Below are the code and all the weights of a small trained network. Each question names an input and a class and asks about switching units off, where a switched-off unit gives its printed mean instead of its output.

import numpy as np


def w(rows, s, z=0):
    codes = np.array(rows[::2]) - 128.0
    scale = np.full(codes.shape[1], s)
    scale[-1] = z or s
    return codes * scale


def f(y):
    return np.maximum(y, 0)


def log_softmax(a):
    a = a - a.max(-1, keepdims=True)
    return a - np.log(np.exp(a).sum(-1, keepdims=True))


def net(x, mask):
    res = np.array(x, float).reshape(1, 8) / 4 @ E
    y = f(res @ A[0][:, :-1].T + A[0][:, -1])
    res = res + np.where(mask, y, B[0][:, -1]) @ B[0][:, :-1]
    return log_softmax(res[-1] @ U[:, :-1].T + U[:, -1])


A, B = {}, {}
E = w([
[128,63,222,231,15,135,91,109,145,67],'x0',
[125,89,15,167,28,141,163,152,163,217],'x1',
[127,127,126,130,125,131,130,128,129,127],'x2',
[127,127,127,129,129,129,128,127,125,126],'x3',
[86,108,131,132,166,249,229,174,253,51],'x4',
[92,17,27,207,217,99,90,55,105,68],'x5',
[81,107,189,169,158,209,219,47,42,210],'x6',
[121,27,202,148,208,69,93,218,202,233],'x7',
],0.0045)
A[0] = w([
[135,108,52,149,62,126,142,134,152,192,72],'N0',
[130,129,152,151,73,92,63,100,79,153,72],'N1',
[139,229,202,71,40,135,164,172,173,195,78],'N2',
[117,72,175,123,178,88,119,160,183,202,44],'N3',
[114,61,161,121,157,93,104,169,173,202,53],'N4',
[121,79,61,170,185,112,120,89,122,101,68],'N5',
[114,100,164,162,158,169,198,82,80,187,121],'N6',
[101,99,128,136,147,228,211,166,253,61,10],'N7',
[132,205,31,53,243,126,139,135,116,207,70],'N8',
[119,105,97,149,151,120,120,102,133,115,71],'N9',
[127,204,183,91,71,135,163,162,160,168,58],'N10',
[136,168,232,102,221,115,90,118,87,43,153],'N11',
[133,117,146,143,137,179,165,134,199,80,93],'N12',
[106,48,30,180,194,103,121,71,136,81,66],'N13',
[125,179,57,69,211,121,151,128,134,171,69],'N14',
[135,55,171,131,175,100,102,175,168,205,55],'N15',
[145,141,123,125,80,31,20,93,20,218,5],'N16',
[118,213,39,89,37,158,165,38,64,34,31],'N17',
[126,77,220,229,10,131,79,96,143,71,87],'N18',
[125,88,6,162,23,150,161,153,160,225,87],'N19',
[119,103,167,158,156,169,210,89,45,199,113],'N20',
[158,148,47,83,94,33,36,225,222,38,111],'N21',
],0.0076,0.0019)
B[0] = w([
[120,151,185,93,166,92,121,98,141,85,182],'N0',
[123,118,82,104,151,96,179,143,143,143,183],'N1',
[135,31,135,143,152,143,48,167,61,121,230],'N2',
[140,194,113,191,111,161,133,140,122,71,192],'N3',
[143,185,119,196,121,159,133,150,133,84,191],'N4',
[145,85,148,113,135,149,80,173,82,134,179],'N5',
[112,168,116,110,91,143,82,78,124,193,194],'N6',
[130,140,37,95,200,70,191,149,114,168,230],'N7',
[128,56,143,126,36,107,189,142,190,110,217],'N8',
[131,106,132,128,127,129,102,147,103,129,150],'N9',
[143,58,124,134,141,139,75,151,80,120,196],'N10',
[114,151,210,88,174,78,110,81,153,70,206],'N11',
[134,136,83,110,159,81,161,140,132,150,184],'N12',
[151,56,152,121,137,146,61,185,63,134,205],'N13',
[135,83,151,134,55,99,167,139,160,118,189],'N14',
[144,192,115,192,117,172,131,151,132,72,198],'N15',
[121,133,35,97,229,105,200,166,131,159,231],'N16',
[147,217,116,251,140,179,122,186,149,84,239],'N17',
[135,64,147,113,18,117,195,150,193,117,238],'N18',
[111,161,229,78,183,81,114,71,148,59,223],'N19',
[113,157,100,109,92,163,93,57,131,195,202],'N20',
[93,164,121,118,82,189,106,21,104,239,253],'N21',
],0.016,0.0074)
U = w([
[162,213,114,233,120,189,125,169,137,62,50],'0',
[132,128,45,85,204,82,196,159,119,165,172],'1',
[162,28,158,118,131,156,30,176,35,125,87],'2',
[139,60,156,116,1,111,191,138,205,113,99],'3',
[89,171,122,103,77,184,85,27,116,218,120],'4',
[113,165,238,72,190,78,103,72,154,44,253],'5',
],0.0072,0.0012)

Each question gives the input, the list of numbers given to net, and the class t.
The units are the neurons (one row each of A and B). Each row of codes is followed by its name. A weight is (code - 128) times the scale printed after its matrix; where a second scale follows, it is the last column's (A, B and U).
mask holds one flag per neuron, in row order. A switched-off neuron (its flag False) gives its mean, the last column of its row in B, instead of its output. The means were averaged over made-up inputs and are rounded, as every weight is.
A unit's drop is (log p(t) with every unit on - log p(t) with that unit switched off) / (log p(t) with every unit on - log p(t) with every unit switched off).
The circuit of an input: a set's keep is (log p(t) with only the set's units on - log p(t) with every unit switched off) / (log p(t) with every unit on - log p(t) with every unit switched off). Starting from the 12 units with the biggest drops (on a tie, the unit counted first), units are removed one at a time, each time the one whose removal leaves the highest keep (on an exact tie, the one counted first), for as long as the keep stays at least 0.8.
units of the circuit, in order: the units of the circuit, biggest drop first
most important unit: the unit with the biggest drop
k most important neurons: the k neurons with the biggest drops, biggest first
drop when u is switched off: that unit's drop, to one decimal
input [0,-6,-5,2,6,4,6,-4], class 1: 3 most important neurons : [N7 N21 N19]
input [6,2,-1,-7,1,-8,-4,4], class 2: units of the circuit, in order : [N2]
input [1,6,-5,-5,5,7,-3,2], class 2: 2 most important neurons : [N13 N5]
input [1,2,-8,3,-8,2,-7,2], class 1: 2 most important neurons : [N16 N1]
input [-8,2,1,0,5,-7,-4,-3], class 3: 4 most important neurons : [N8 N14 N13 N5]
input [-4,5,-6,0,3,2,-6,3], class 4: 2 most important neurons : [N21 N18]
input [-7,-2,-7,3,-2,0,6,3], class 3: 2 most important neurons : [N8 N21]
input [4,7,-6,8,0,3,4,6], class 5: 3 most important neurons : [N19 N17 N0]
input [-7,-3,6,1,-6,-4,-6,-1], class 3: 3 most important neurons : [N8 N14 N7]
input [-1,-2,0,1,1,-7,-7,1], class 2: 2 most important neurons : [N2 N10]
input [8,-5,3,6,-4,2,8,3], class 3: 2 most important neurons : [N18 N21]
input [-5,5,-5,-2,-1,7,-6,7], class 0: 3 most important neurons : [N15 N4 N3]
input [-2,0,6,4,1,-2,-1,-1], class 2: units of the circuit, in order : [N18 N16 N17 N19]
input [3,-6,6,-6,0,3,7,-3], class 4: 3 most important neurons : [N20 N6 N19]
input [7,4,-3,5,7,8,1,1], class 2: most important unit : N13
input [-8,-7,4,-3,6,2,2,-7], class 3: 2 most important neurons : [N8 N14]
input [0,2,1,0,6,-6,5,8], class 0: drop when N3 is switched off : 0.3
input [3,-4,-1,-6,0,-1,-4,-3], class 4: drop when N3 is switched off : 0.1
input [-6,5,-6,1,8,-7,-5,-5], class 1: drop when N10 is switched off : -0.1
input [-1,-6,0,-3,8,8,-2,-1], class 1: most important unit : N7
